What each symbol does to the units:
state | g u f e q h
fol | nad nop rab vut sib tik
maf | ves vut tup nop ber mez
mer | vek none none gog lev tol
moz | zus zar bos saf kep vob
fiv | zod vob peb tun gib zar
bol | por nur sib lan rab lal
vom | none lan ber nur tup none
nov | ber tol none tif ves none
ser | kuz duz bak fem pem kop
lan | beg vom dof bol vud lif
kop | tif sib nur ber nop ser
zus | moz rab nop tup nur par
nur | kep bol kop vom zus bak
bos | nop nad moz ves tif kez
gog | duz kuz gib mer peb lim
vez | vud saf tof zar beg tun
kuz | ser gog none none kez tif
dof | tol ber lan sib vut vek
vud | vez tup vut rab lan mil
fem | none vek none ser mez ber
vek | mer fem lif duz pef dof
tun | mil none lev fiv none vez
mit | mez lev none kez none ves
tik | peb pem zod pef duz fol
beg | lan none tol por vez none
lif | none none vek lal mil lan
rab | zar zus fol vud bol zod
vut | tof maf vud fol dof pef
pem | kez tik par mez ser nop
kep | nur por tif none moz none
lal | gib bak duz lif zod bol
lev | pef mit tun peb mer tof
peb | tik kez fiv lev gog nad
sib | lim kop bol dof fol duz
nop | bos fol zus maf kop pem
ber | nov dof vom kop maf fem
vob | par fiv kez none none moz
pef | lev mez mil tik vek vut
lim | sib tif por tol nad gog
zod | fiv par tik mil lal rab
mil | tun piz pef zod lif vud
mez | mit pef piz pem fem maf
gib | lal none gog none fiv por
bak | none lal ser none par nur
nad | fol bos zar tof lim peb
par | vob zod pem piz bak zus
duz | gog ser lal vek tik sib
piz | none mil mez par none tup
tol | dof nov beg lim tof mer
por | bol kep lim beg zar gib
zar | rab moz nad vez por fiv
saf | tup vez ves moz none none
ves | maf tof saf bos nov mit
tof | vut ves vez nad tol lev
tif | kop lim kep nov bos kuz
kez | pem peb vob mit kuz bos
tup | saf vud maf zus vom piz

The rows follow the links: the fewer symbols apart two units are, the more alike their rows tend to be.

Each row is also shifted at random along 6 hidden directions that mean nothing.

Some units, each with a row of numbers:
pem: +99	-54	-68	+14	-6	+32	-23	+62	+21	+18	+4	+33	+39	-22	-33	-3	+17	+10	-9	-17	+3	+19	-13	-14	-10	+47	-31	-17	+4	+73	+21	-4	+5	-2	-37	-14	-23	+15	-20	-2	+25	+65	0	+62	-33	+15	+93	-2	+44	+17	-31
moz: +36	+9	+11	-19	+15	-4	+14	+44	-28	-27	+8	-18	+2	+17	-37	+16	+29	+24	-14	+12	-5	+35	+22	+23	+37	-9	+22	-8	+2	+2	+8	-16	-1	-7	-36	+22	+6	+11	-23	-44	-7	+12	-29	-11	-2	+13	-34	-6	-31	0	+59
peb: +90	+31	+24	+20	-18	-28	-28	+9	-39	+23	-24	-21	-19	+11	-25	+26	-13	-23	-17	+15	-16	-19	-20	+23	+18	+0	-20	+18	-18	+33	+2	-12	+17	-33	+18	-18	-1	-29	+1	+24	-9	+28	-22	-8	+53	+13	-48	+37	-34	+34	+12
kuz: +104	+8	+27	+1	-2	-10	-3	-13	-3	+12	+32	-31	+24	+43	+3	+38	+1	-13	+7	-34	-58	-4	+6	+30	-30	+39	-37	+24	+2	-59	+11	+1	+27	-35	+39	+15	+25	-3	-15	+40	-17	+3	-25	-6	-38	+7	-38	+33	-59	+20	+2
vek: +2	-10	-10	+15	-3	-19	-10	-29	+36	+41	-16	+8	-14	+1	+50	-24	+10	-6	-6	-8	-14	-9	-12	-26	-30	-22	-3	+2	-2	-60	-26	+20	-29	-2	-13	+14	+11	+2	+32	-12	+2	-4	+34	+15	-24	-57	+32	-50	+38	-16	+18
nad: -54	-5	-23	-6	+22	-39	-17	+15	-4	+13	-30	-44	-24	+67	+29	-10	+12	-2	-24	-27	+14	+43	-13	-37	+2	+26	-35	-25	-27	-76	+7	+45	+43	+18	+13	-24	-1	+18	+9	-7	-25	+16	-9	-33	-39	-16	-28	+22	+6	+55	+42
mez: +44	-46	+13	+13	+38	-8	+4	-30	+8	-9	+2	-7	-53	+58	+21	-32	+46	-36	-24	+11	+78	+22	+1	-7	+34	-9	-61	-50	-23	-30	+4	-2	+15	+2	+40	+14	-11	+2	-10	-3	+5	-3	-21	-25	+2	-24	-83	-22	-40	+27	+11
nov: +64	-31	-18	-5	+4	+4	-15	-13	0	+15	+23	+15	-1	+29	-6	+40	+2	-22	+35	-34	+6	+12	+41	-24	-61	+67	-20	-12	+11	-5	+5	+10	+46	+15	+41	+19	+19	+50	-23	+15	-29	+13	-4	+32	-26	+17	+13	+39	-24	+27	-29
kep: +26	-7	-18	-35	-21	+35	-3	+49	-17	-3	+33	+15	+44	-16	-40	+27	+9	+23	+11	-39	-28	+27	+54	+16	-33	+33	+40	+43	+35	+4	-13	+1	-5	+12	-50	+42	+12	+32	-30	-74	-3	+29	+1	+12	-44	+18	+67	-5	+7	-38	+17
lif: +124	+32	+17	+8	-35	+13	+28	-34	+28	+15	+0	+18	+7	-7	-21	+22	0	-10	+54	+12	-21	-51	+0	+20	-1	-15	+38	+31	-6	+22	+11	+1	-19	-30	-10	+10	-13	-33	+2	+23	-8	-1	+52	-20	+41	+27	+3	+15	-24	-40	-7
sib: +38	+18	+23	+23	-10	-17	-11	-4	-25	+12	-2	-35	+42	+42	+12	+1	-17	+20	-12	-32	-50	-23	-17	+41	-20	-6	+34	+24	+45	-67	-22	+24	+7	-18	+25	+20	-18	-26	+16	-21	-14	+5	+32	-27	-17	+18	-20	-13	-40	-24	-1
nur: +7	-26	-16	-15	+15	+30	+20	+1	-8	-38	+26	-9	+18	+30	-43	-11	+6	+18	+19	-56	+33	+19	+22	+3	+7	+24	-8	+11	+46	-4	-4	+25	+2	+13	-21	+45	-24	-6	-36	-35	0	+24	-25	-13	-20	+12	-11	-17	-12	-48	+8
mil: +23	-14	+10	+7	-15	-11	-3	-11	+7	+5	-14	+28	-4	+8	-43	+8	+28	-10	+19	+31	+39	-15	+1	+7	+34	0	-2	+11	-13	+54	+19	+7	-11	-21	-5	+24	-13	-19	-10	-8	+10	+24	+27	-10	+61	+29	-4	+15	-45	-16	+1
mer: -90	+6	+24	+20	-15	-20	-18	-20	-3	+34	-3	-5	-25	+20	+4	+16	-28	-13	-14	-18	-9	-16	+1	-7	-39	-11	+2	-3	+7	-52	-28	+2	+1	-12	+27	+7	+47	-1	+9	-4	-11	-29	+14	-9	-24	-35	-17	-18	-3	+6	+6
lim: +62	+29	+36	+11	+7	-6	-11	-24	-49	-32	-1	-44	-32	-24	-16	-5	-77	-16	-1	-1	+22	-27	-20	+1	-4	-7	+14	+16	-12	+65	-31	-32	+10	+7	+32	-34	+30	-62	+8	+36	-18	-31	-4	-6	+46	-3	-52	+34	+17	+3	-11
duz: -72	-22	-9	+16	+18	-8	-8	-20	+39	+30	-22	-14	+0	+63	+43	-16	+6	-13	-8	-51	-20	+1	-20	-19	-45	+24	-48	-5	+13	-99	+7	+48	-8	-14	+24	+12	-4	-3	+17	+43	-26	+37	+17	-7	-36	-28	-20	-12	-3	+2	+18
kez: -9	+8	+9	+7	-23	-18	-21	+80	-11	+29	-2	+19	+44	+10	+7	+27	+25	+29	-29	-6	-85	+36	+22	+34	-25	+0	-7	+3	+28	-82	-15	+4	+14	-21	-22	+1	+14	+58	-14	-61	+12	+8	-17	+21	-62	+20	+38	-48	-29	+29	+12
saf: +94	+19	+11	-53	+32	+7	+33	-5	-1	-37	+10	-20	-63	-30	+6	-17	+9	-9	+8	+45	+65	-4	+5	-14	+58	-38	+13	-19	-53	+32	+24	-56	-21	+19	-12	-11	+4	-1	+10	+2	+7	-47	-43	-34	+46	-20	-49	+16	+10	+2	+43
zus: -107	+12	+25	-9	+47	+14	+23	-2	-36	-42	+16	-25	-12	+16	+12	-31	+31	+14	-8	-3	+49	+25	-3	+34	+81	-27	-6	-26	+15	-9	-14	-14	-23	+30	-10	+17	-26	-5	-24	-48	+22	-2	-39	-27	+5	-12	-69	-29	-8	+11	+25

From each start, follow one symbol. Which unit do you reach?
Answers are names.
+49	+56	+40	+2	-18	-51	+7	-6	-2	-2	-5	-27	+2	+65	-38	+36	+6	+1	-3	+17	-54	-10	-18	+39	+31	-14	+4	+19	-22	-31	+24	-15	+19	-36	-1	0	-11	-20	-9	+13	-35	+10	-10	-46	+27	+36	-91	+11	-107	+22	+65
g: zod
+52	+5	-23	-14	+6	-3	-17	+85	-31	-8	-3	+5	+34	-22	-28	-1	+5	+26	-30	-14	-10	+44	+21	+0	+14	-31	+3	+11	+27	+1	-15	+12	-9	+45	-29	-10	+9	+38	-14	-94	+30	+4	-19	+29	-33	+16	+59	-35	+45	+23	+23
g: nop
-101	+46	+7	+8	-10	+17	+10	+28	-14	-1	+5	+10	+54	-55	+11	-2	-20	+47	+11	-4	-94	-31	-2	+33	-13	-56	+80	+36	+65	-43	-41	+23	-27	+14	-43	+22	-5	-8	+25	-56	+11	+8	+46	-7	-21	-3	+66	-46	+29	-74	-8
e: lan
+125	-16	-21	-28	-10	+21	-10	+43	+7	+17	+29	-18	+25	+9	+2	-8	-3	+2	-2	-55	-7	+32	+29	-23	-43	+30	-3	+10	+17	-23	+11	+17	+12	+9	-19	+0	+19	+31	-28	-21	+8	+10	-9	+15	-63	-3	+49	-6	+36	-8	+32
q: bos
+80	+10	-8	0	-16	-16	+7	-28	+34	+27	-12	-15	+2	+43	+8	+29	-21	-16	+22	-15	-16	-22	-11	-20	-43	+53	-38	+12	-11	-19	+7	+20	+29	-35	+29	-40	+27	-7	+14	+66	-39	+13	+5	+15	-18	+3	-12	+41	+5	+16	+9
g: duz
-106	+16	-9	-3	+19	-1	+7	-11	-4	-22	+5	-24	-10	-25	-1	-40	-6	+17	+7	+13	+19	-7	-15	-14	+40	-31	+0	+3	-11	+45	+9	-13	-39	+24	-9	-5	-43	-15	+11	+0	+15	+6	+7	-16	+24	+4	+12	+3	+47	-15	+2
e: vud
-40	+29	-18	-32	-18	-1	-1	+1	+25	+4	+6	-6	+20	+35	-14	+23	-13	+5	+38	-21	-34	-12	+24	-12	-51	+35	+26	+37	+1	-37	-2	+25	+23	+4	-6	-17	+13	+20	-6	+14	-34	+12	+3	+7	-32	+0	+9	+30	-7	-15	+11
e: beg
-67	-49	-23	+22	-3	+3	-27	-25	+1	+23	+10	+33	+11	+50	+6	-3	+0	-19	+28	-34	+42	+18	+14	-31	-52	+40	-25	+4	+22	-31	-12	+45	+44	+12	+28	+19	-4	+6	-9	+13	-49	+29	+35	+4	-20	-7	+23	+12	+7	+5	-31
h: vek
+94	+1	-58	-22	+4	-10	+37	-6	+48	+3	-24	-14	-1	+39	-6	-29	+36	+4	+9	-3	+11	-6	-29	-50	+3	-4	-10	-17	-33	-12	+40	+7	-22	-19	-45	-4	-42	-23	+17	+35	+8	+33	+12	-18	-2	-6	+22	-1	+24	-4	+52
h: rab
-97	+15	-17	+38	+27	-23	-31	-4	-8	+6	-29	-9	+33	+5	+27	-19	-8	+12	-16	+4	-35	+4	-42	+24	-3	-6	-21	-10	+9	-6	-8	+11	+34	+20	+28	-20	-36	-2	+12	+11	-8	+11	+21	-2	+11	+17	+6	+14	+7	+18	-48
q: sib
-61	-18	-25	-14	-37	+8	-18	+41	-12	+32	-16	+7	-9	-48	-4	-11	-40	+14	-6	-19	+27	+9	+44	-45	-39	-37	+45	+26	+23	-1	-41	+7	-33	+51	-46	+9	+53	+21	+21	-97	+8	-3	+28	+6	-33	-35	+94	-60	+107	-32	+17
q: tof
+2	+48	+18	-16	+12	-19	+34	-24	-26	-44	-5	-47	-40	-2	-9	+15	-39	-7	+16	+47	+4	-21	-27	+22	+58	-34	+16	0	-38	+72	+15	-43	+8	-6	+6	-38	-17	-42	+20	+24	-14	-32	-36	-27	+71	+10	-70	+69	-11	+30	+10
g: rab
+41	+14	+1	+27	+10	-41	-4	-11	+12	+31	-36	-11	+16	+70	+31	-2	+20	-17	-14	0	-64	+15	-49	+12	-4	-13	-24	-24	-14	-90	+15	+22	+4	-32	+19	-12	-23	-24	+16	+30	-10	+23	+26	-14	-13	-5	-14	-13	-44	+27	+21
g: peb
+24	-9	-23	-19	-20	+17	-4	-28	+2	+6	+20	+14	-2	-27	-15	-11	-7	+5	+24	+4	+42	-31	+13	-20	-23	+3	+41	+23	+12	+48	-6	+3	-22	+15	-13	+19	-8	-12	-1	-16	-17	+16	+29	-13	+20	+6	+43	+3	+12	-34	-14
u: vom
-71	-4	+21	+15	-2	-35	-22	+15	-3	+38	-27	+16	-24	-4	+20	+31	+4	-11	-38	+34	-13	-18	+12	+5	-14	-28	+14	-11	-21	-29	-22	-10	+0	+4	+9	-6	+35	+32	+3	-18	-8	-17	+6	-16	+5	-9	-11	-38	-5	+28	+11
f: tun
-154	-42	-15	-18	+40	+25	+19	-8	-7	-30	+24	+11	-16	+44	+15	-23	+51	+3	+8	-3	+92	+31	+24	-17	+25	+37	-33	-22	-8	+5	+12	-1	+15	+29	+42	+41	-25	+16	-28	-10	-6	+4	-32	-20	+4	-1	-52	+9	-21	+6	-2
g: saf
-28	+12	-2	-18	-16	-23	+19	-6	+48	+32	-30	+12	-41	+39	-3	+9	+36	-8	-3	+33	-22	+13	+22	-11	-10	-20	+12	-3	-30	-64	+30	+8	-11	-17	-14	-5	+24	+22	+5	+1	+4	-3	+0	-32	+20	-14	-1	-20	-15	-2	+61
h: vez
